Both labels of each row:
0.82  -0.80  -0.28  1.58  0.69  0.04  0.46  0.09  0.13  -1.29  0.69  0.64  -0.69  1.16  0.63  -0.39  2.14  1.25  1.32  0.41  1.85  -0.20  2.35  -1.84  -0.53  2.48  -5.58  -0.07  5.57  -3.70  1.78  -0.45  -0.24  -0.19  1.12  0.44  2.39  0.02  0.78  -1.23  -0.96  0.78  -0.63  0.13  1.49  -0.86  2.11  -0.83  0.22  -2.23  0.46  0.32  -0.09  -0.02  -1.34  -2.07  -1.46  -1.48  -0.70  0.94  0.89  -1.54  0.65  -0.73  -0.08  -1.15  1.65  -0.11  -0.19  0.54  -0.46  -1.19  -2.07  -1.22  1.03  0.02  -0.26  1.00  -0.67  -3.83  -1.58  -0.41  -1.28  0.32  -2.48  0.80  3.52  0.62  1.39  1.50  1.32  1.89  0.73  0.04  -3.55  0.25  1.17  1.31  -1.75  -1.43  3.41  -0.43  -2.05  0.89  -0.43  -0.35  0.71  -0.17  -2.20  0.37  -0.53  2.85  1.68  -0.80  -0.93  0.43  -0.17  0.07  -0.30  -0.51  0.19  0.15  -2.24  -0.03  0.12  -0.09  -0.75  2.41  1.20  0.57  -0.07  -2.21  -0.37  -1.56  -3.37  -1.69  0.88 -> <8> + RL
-1.64  0.70  -0.82  4.56  0.85  1.45  0.10  0.26  1.08  -1.95  0.87  -0.24  -0.79  1.83  -0.68  0.21  0.12  1.18  2.86  0.36  2.73  -0.43  -0.12  0.29  1.52  0.14  0.44  2.23  3.33  3.10  0.85  0.25  0.32  -0.36  -1.27  0.68  0.63  -2.63  -0.75  -0.62  0.07  0.14  -3.93  -0.32  0.21  -0.04  2.07  0.69  -0.92  -0.52  -1.11  0.86  0.76  -2.17  -1.42  -1.74  -0.09  -0.76  0.06  0.35  0.13  -3.62  1.09  1.29  0.27  -0.20  0.98  0.64  1.55  0.51  2.62  0.71  -1.00  -0.79  1.95  -0.94  0.56  0.99  0.31  -0.02  0.88  0.39  1.51  0.69  -0.05  -1.12  3.68  0.83  0.52  -1.62  0.35  -0.46  0.28  0.04  -0.84  -0.59  -0.27  1.64  -3.83  0.83  3.62  0.30  0.57  -0.67  4.76  -1.50  0.01  -1.14  -3.25  1.13  -1.00  0.14  -0.21  0.57  4.14  0.97  -0.12  -1.89  -0.07  1.19  0.35  1.02  -2.01  0.23  0.48  -0.96  -0.25  -0.29  -1.64  0.12  -2.87  -3.02  0.02  -2.67  -0.88  -0.42  -0.65 -> <8> + Ll
0.35  1.55  0.19  2.80  0.35  -0.20  -0.03  -1.33  0.49  -0.86  0.53  0.20  -0.04  0.82  -0.58  0.32  0.81  1.17  0.10  0.49  1.65  1.16  1.81  0.34  -0.26  -0.24  -1.28  0.25  0.83  1.08  0.51  -0.59  -0.11  -0.84  -0.59  0.44  -0.69  -1.80  0.36  0.00  0.33  0.38  -2.38  -0.25  0.89  -0.19  1.04  0.39  -0.41  -0.77  0.87  0.44  2.01  -0.25  -0.04  -0.90  0.14  -1.41  0.02  -0.42  0.27  -3.11  0.64  0.22  -0.27  -0.13  0.80  -0.28  -0.22  0.42  1.16  0.03  -0.34  -0.77  0.74  0.33  0.89  1.37  -0.08  -1.45  -0.99  -1.69  -0.23  -1.77  -0.85  -1.26  3.32  1.68  0.79  -0.93  0.10  -1.23  0.15  -1.48  -0.71  0.47  0.77  0.41  -3.52  -0.75  1.24  0.15  -1.11  -0.17  2.14  -0.41  -0.68  0.13  -2.51  1.08  -0.87  0.56  0.33  -1.63  1.63  0.00  -0.09  -0.16  -0.46  -0.40  0.21  0.00  -2.05  0.66  0.80  -1.33  -0.28  1.48  -1.08  0.10  -0.91  -1.95  -0.04  -1.65  -1.31  -0.63  -0.03 -> <6> + Gf
-0.82  -0.23  -1.03  0.56  0.50  0.60  -0.30  0.50  1.06  -1.11  0.12  -0.90  -0.86  -0.30  0.11  0.11  0.19  0.56  1.18  0.21  2.12  -0.47  0.21  1.46  0.57  0.25  -0.47  0.88  1.37  1.46  0.91  -4.36  0.60  -0.69  -0.49  0.32  2.13  -0.01  -1.22  -1.28  -1.13  0.90  -0.68  0.09  -0.44  -1.24  -0.08  -0.37  -0.94  -1.08  -0.06  -0.33  0.86  -0.58  -0.98  0.02  -0.81  -2.11  -0.29  0.15  0.52  -0.59  1.17  -0.22  -0.63  0.45  1.39  -0.08  0.22  0.22  0.94  -0.42  0.30  -0.24  -0.28  0.78  0.81  0.28  -0.11  -0.71  0.38  -0.26  -0.24  -1.95  -0.46  0.05  2.01  0.38  0.30  0.51  0.17  -0.73  0.80  1.01  -0.06  1.16  0.85  -0.83  -0.01  -0.14  2.80  0.90  0.18  -2.36  3.03  0.53  -0.42  -0.39  -0.52  -0.27  0.87  0.18  0.19  1.96  1.35  -0.40  0.62  -1.04  -0.68  -0.01  -0.70  0.74  -1.05  0.13  2.84  -0.18  -0.49  0.67  -0.79  0.80  -1.09  -1.53  -0.13  0.80  -1.23  -0.32  -0.26 -> <8> + Ll
-2.26  -0.80  -1.16  1.36  0.65  1.47  -0.07  1.01  1.02  -1.50  1.03  0.19  -1.03  0.64  0.12  0.86  3.38  0.37  2.35  0.93  2.78  -2.17  0.30  1.01  0.92  0.48  0.00  1.46  3.08  2.34  2.44  -0.69  1.38  0.05  0.74  0.51  2.16  -0.88  -0.78  0.36  -0.08  0.60  -2.43  -0.16  -1.01  -1.14  0.59  0.58  -0.21  -1.87  0.85  -0.22  -0.88  -1.38  -1.24  -1.54  -0.77  1.55  -0.42  0.25  0.84  -2.01  1.13  -0.06  -0.63  -0.50  1.84  -0.18  0.66  0.45  1.48  -0.54  -0.96  -0.74  1.19  -0.19  0.89  1.06  -0.60  -0.75  0.81  0.47  -0.23  -2.08  -0.95  -0.39  2.58  0.82  0.21  -0.45  -0.21  0.10  1.14  -0.37  -0.35  -1.01  -0.09  -0.07  -2.26  -0.86  4.48  1.05  0.04  -2.36  2.70  0.01  -0.46  -0.80  -2.14  0.62  -0.23  0.29  1.52  1.87  2.17  0.04  0.66  -1.12  -0.26  -0.35  0.42  0.13  -1.64  0.43  0.98  -3.16  0.07  -1.20  -0.32  0.83  -2.25  -1.96  0.33  -1.07  -0.57  -0.45  -0.88 -> <8> + Ll
0.26  -0.15  -0.06  2.04  0.62  0.41  0.54  0.71  0.48  -0.49  1.22  0.12  0.07  1.36  -0.11  -0.33  0.81  1.78  0.42  -0.49  3.13  -0.26  1.33  -1.06  0.51  0.58  -2.25  1.66  4.51  -0.45  1.95  -0.29  0.34  -0.43  0.25  1.76  1.73  -1.09  0.24  -0.79  0.25  0.30  -0.28  -0.12  1.73  -0.80  2.58  -0.19  -0.24  -0.22  1.19  0.22  0.76  -0.46  -1.44  -1.02  -1.19  -0.81  -1.10  1.14  -0.79  -1.97  0.29  0.82  -0.65  -0.88  3.01  -0.24  -0.06  0.02  0.83  -0.13  -1.24  -0.80  0.80  0.07  -1.34  0.89  -0.27  -1.99  -0.63  -0.15  0.18  -0.92  -1.18  0.38  2.84  1.46  2.14  1.25  0.34  0.97  0.52  -0.83  -1.35  -0.10  0.56  0.91  -1.34  -2.23  3.68  0.68  0.18  -1.11  2.68  -1.30  -1.02  -0.16  -2.64  -1.14  -0.79  0.95  -0.34  1.62  -0.11  0.53  -1.02  -0.09  -0.26  0.17  -0.51  -0.47  -1.65  -0.41  -0.20  -1.36  1.93  0.99  1.34  -0.14  -1.20  -1.44  -0.31  -2.28  -1.24  -0.67  0.34 -> <8> + RL
-1.08  -0.44  -1.41  1.68  0.59  1.26  -0.56  0.29  1.12  -0.84  0.13  -0.91  -1.61  -0.92  -0.83  1.03  0.92  0.93  0.40  1.20  1.79  -1.10  -0.93  0.02  -0.12  0.19  -3.63  0.29  2.98  -0.60  0.45  -0.49  -0.44  -0.14  -0.22  -2.16  0.89  2.01  -0.47  -1.54  -0.76  0.30  0.63  -1.00  0.29  -0.44  -1.55  -0.06  0.51  -0.67  0.41  0.17  1.57  0.00  -1.68  -2.48  -0.42  -1.54  0.25  -0.56  2.12  0.37  1.07  -0.55  -0.15  -0.50  0.53  0.09  0.10  -0.68  0.40  -0.80  -0.05  -1.57  0.31  0.72  -0.27  0.44  0.22  -3.39  -1.42  -1.23  -1.28  -0.29  -2.65  -0.12  3.19  -0.39  0.69  0.20  -0.34  -1.59  1.49  -0.79  -0.44  0.74  0.62  0.29  0.94  -0.98  0.14  -1.14  1.86  0.29  3.25  0.02  -1.98  -0.20  -1.80  -1.49  1.91  -0.18  -0.79  2.01  0.17  -0.96  0.48  -1.71  0.31  -1.57  0.06  0.50  -1.47  -0.43  -0.80  -0.09  -1.98  2.58  -1.12  2.25  -2.34  -0.91  -0.06  0.93  -0.19  -0.59  0.86 -> <6> + Ll
-1.66  0.16  -0.62  0.17  0.52  0.58  -0.84  0.35  0.62  -1.01  0.72  -0.40  -0.56  -0.66  0.15  -0.06  -0.07  0.69  1.89  0.43  1.30  0.81  -1.18  -0.56  0.05  -0.06  0.40  0.81  1.87  1.62  0.45  0.22  0.99  0.98  -0.89  0.26  1.06  0.53  -0.74  -0.86  -0.99  0.56  -0.78  -0.40  -0.32  -0.24  0.20  0.39  0.72  -0.26  0.20  0.28  0.68  -0.60  -0.52  -1.00  -0.49  -0.49  -0.40  0.02  -0.06  -0.43  0.72  -0.27  0.43  -0.29  2.53  0.04  -0.12  -0.79  0.18  -0.71  -0.01  -1.09  1.03  0.08  -0.06  0.67  0.14  0.20  0.96  -0.35  0.49  -1.38  0.66  0.27  1.99  -0.61  0.63  -1.21  -0.13  0.33  -0.01  -0.13  -0.12  -0.33  -0.24  -0.33  -0.62  -0.42  0.77  0.30  0.75  -0.58  2.88  -0.40  -0.09  -0.25  -1.58  -0.83  0.71  1.07  0.47  0.20  0.90  0.70  1.21  0.46  -0.76  0.53  -1.10  1.13  -0.59  0.46  -0.34  -0.36  -0.13  -0.34  -1.36  0.24  -1.07  -3.66  0.10  -1.41  -0.04  -0.33  -0.72 -> <6> + Ll
0.14  -0.17  -0.38  -0.23  -0.16  0.50  0.73  0.77  3.64  -0.67  0.12  0.14  0.42  -0.06  0.37  -0.53  0.54  0.66  0.67  0.35  1.85  -0.41  -2.25  0.68  1.03  0.29  -1.07  0.03  1.36  -1.37  1.96  -0.55  0.22  -0.73  0.70  0.95  1.78  0.19  -1.40  -0.76  -0.83  -0.13  -0.50  -0.73  -0.78  -0.69  -1.39  -0.80  -0.01  -0.13  -0.89  -0.59  0.85  -0.57  -1.37  -0.59  -0.80  0.53  -0.84  0.23  0.92  0.24  -0.03  -0.43  0.66  -0.63  2.14  0.57  0.89  -0.03  1.07  -1.04  -1.31  -0.50  0.36  -0.53  0.32  -0.66  -0.47  -2.81  -0.77  -0.41  -0.88  0.48  -0.95  0.24  1.92  0.94  0.80  0.62  0.29  -1.00  1.45  -0.05  -0.23  0.42  -0.31  -0.33  -1.44  -0.16  2.64  -0.58  -1.29  -0.96  0.82  0.23  0.19  0.90  -1.33  -0.74  1.35  0.01  -0.12  0.76  -0.77  0.41  0.61  -1.53  -0.12  0.25  -0.17  0.24  -1.24  -0.41  1.83  -0.98  -0.67  1.17  1.10  0.29  -0.71  -0.22  -0.07  -1.56  -0.69  0.49  -1.51 -> <8> + Sm
-0.08  1.13  0.09  0.16  0.58  -1.08  -1.67  0.27  -0.29  -2.34  0.50  -0.57  0.02  1.22  1.44  -1.63  0.24  1.36  0.63  1.44  1.02  0.38  1.54  -2.92  -1.43  0.88  -2.36  0.65  3.30  -1.18  -2.28  -1.33  -0.02  -0.71  -1.20  0.84  -0.47  -1.33  -0.28  0.22  -0.40  -1.54  0.00  0.50  1.20  -0.95  2.93  0.30  -0.48  0.42  -0.16  0.59  -0.61  -0.79  -2.01  -1.90  -0.42  -2.19  -1.02  1.65  -0.46  -0.34  1.03  -1.58  1.74  -0.32  -0.07  0.11  1.05  -1.16  -1.37  1.51  0.68  -0.56  1.21  0.76  0.58  1.59  0.44  -1.25  -0.39  -1.25  -0.72  -1.36  -1.34  -0.03  2.63  -0.36  1.53  -0.06  0.71  1.83  -0.83  -0.01  -0.67  -0.84  -0.32  1.14  -2.14  0.29  0.01  1.47  -1.19  2.80  0.16  -0.14  -0.43  -1.07  -3.57  -0.60  0.58  2.08  0.94  -0.63  -0.56  -0.77  -0.86  1.14  1.13  0.71  0.80  -0.35  -0.58  1.29  -1.80  -0.25  1.54  0.06  -0.84  -1.33  0.72  -4.59  -0.09  -1.13  -0.37  -1.44  0.98 -> <4> + RL
-3.51  1.53  -2.14  3.45  1.30  0.69  -2.68  0.67  0.43  -3.09  1.80  -0.84  -1.61  1.34  -0.87  0.68  -0.56  1.50  2.13  1.86  3.34  -1.27  1.50  -2.30  0.63  -0.14  -0.78  3.69  3.75  6.10  -0.58  -1.02  2.42  -0.30  -2.26  0.95  1.92  -1.69  0.43  -0.95  -0.09  -0.37  -2.60  0.00  2.46  -2.09  2.96  2.33  1.29  0.00  -0.78  1.37  1.17  -2.47  -0.88  -2.80  0.34  -4.46  -0.09  1.45  -0.65  -2.97  3.35  0.48  -0.64  -0.46  1.32  0.25  0.53  -0.99  1.04  3.14  -0.81  -1.51  2.44  0.25  0.62  2.51  0.24  0.37  1.93  -0.28  0.60  -3.98  -0.39  0.35  5.01  -1.16  -0.67  -3.94  0.26  3.18  -1.46  -1.04  -1.52  -1.47  0.15  0.36  -3.07  -1.19  3.32  2.20  1.18  -0.36  5.37  -0.70  -1.06  -0.50  -4.16  -1.51  1.60  2.92  0.96  2.01  3.15  1.29  0.19  -1.05  0.01  1.68  -0.02  0.17  -1.00  0.97  1.69  0.31  0.12  -3.22  -2.89  1.26  -4.16  -5.39  -0.95  -1.57  -2.05  -1.44  0.57 -> <6> + Ll
-1.18  -0.43  -0.34  -0.85  0.18  0.54  -1.14  0.57  0.05  0.95  -0.19  -0.32  -0.79  -2.91  -0.35  1.48  -0.57  -0.21  -0.19  0.11  0.40  -1.61  -3.55  1.44  0.77  -1.52  0.58  -1.35  0.57  1.25  0.29  -0.03  1.18  0.59  0.69  -2.37  0.58  2.60  -2.12  -0.23  -0.28  0.59  -0.19  -0.43  -1.89  0.02  -1.33  -0.33  -0.46  0.67  -0.34  -0.45  -0.40  -0.37  -0.65  -0.56  0.08  1.30  -0.32  -1.08  0.99  2.20  -0.18  -3.00  -0.23  0.07  0.70  -0.24  0.00  -0.59  0.36  -1.91  1.24  -1.11  2.24  0.87  -0.13  -1.21  0.51  0.15  -0.43  -0.17  0.01  0.99  1.41  0.24  0.08  -0.69  0.40  -0.02  -1.23  -2.56  1.31  0.19  0.47  0.92  0.38  -0.73  1.26  0.77  0.73  -1.52  2.01  -1.00  0.77  -0.13  -0.75  -0.09  -0.90  -1.32  0.97  -0.60  -0.54  2.59  -0.23  -0.36  0.15  -0.98  0.14  0.20  -0.45  0.47  1.41  -0.59  -0.30  -1.65  -1.32  1.61  -1.64  0.96  -0.60  0.55  -0.06  -0.23  -0.33  -0.43  -0.51 -> <6> + Ll
0.06  0.67  -0.15  -0.25  -0.14  1.52  0.83  -1.02  -0.38  -0.87  0.03  1.09  0.14  -0.37  -1.16  0.24  -0.06  -2.63  0.31  1.04  0.00  -0.91  1.03  1.52  0.90  -0.56  1.55  0.46  -1.04  2.36  0.00  -0.36  -0.36  0.27  -0.89  0.27  0.26  -0.83  -0.39  0.44  0.81  0.71  -3.25  0.60  -2.93  -0.27  -0.75  -0.11  -0.68  -2.72  0.13  0.24  -0.42  -0.37  1.78  0.66  -0.19  0.30  1.05  -1.38  0.78  -2.26  -0.18  -0.46  -1.18  0.84  0.64  -0.15  -0.37  0.46  1.44  -1.22  0.67  0.95  0.73  -0.30  1.44  0.19  -0.17  2.07  1.79  1.27  0.10  -1.72  -0.19  -0.28  0.14  0.61  -1.72  -1.68  -0.98  -0.03  0.96  0.98  -0.43  -0.84  0.59  -2.20  -2.27  0.06  1.24  0.39  0.37  -3.41  2.13  0.30  0.63  0.14  0.66  2.11  0.00  -1.79  1.76  0.39  1.43  0.38  -0.50  -2.41  -0.39  0.49  0.01  0.22  -1.08  -0.38  1.00  -0.26  -0.59  -0.62  -1.57  1.09  -1.04  0.62  0.63  -0.23  0.65  0.16  -1.38 -> <8> + Ll
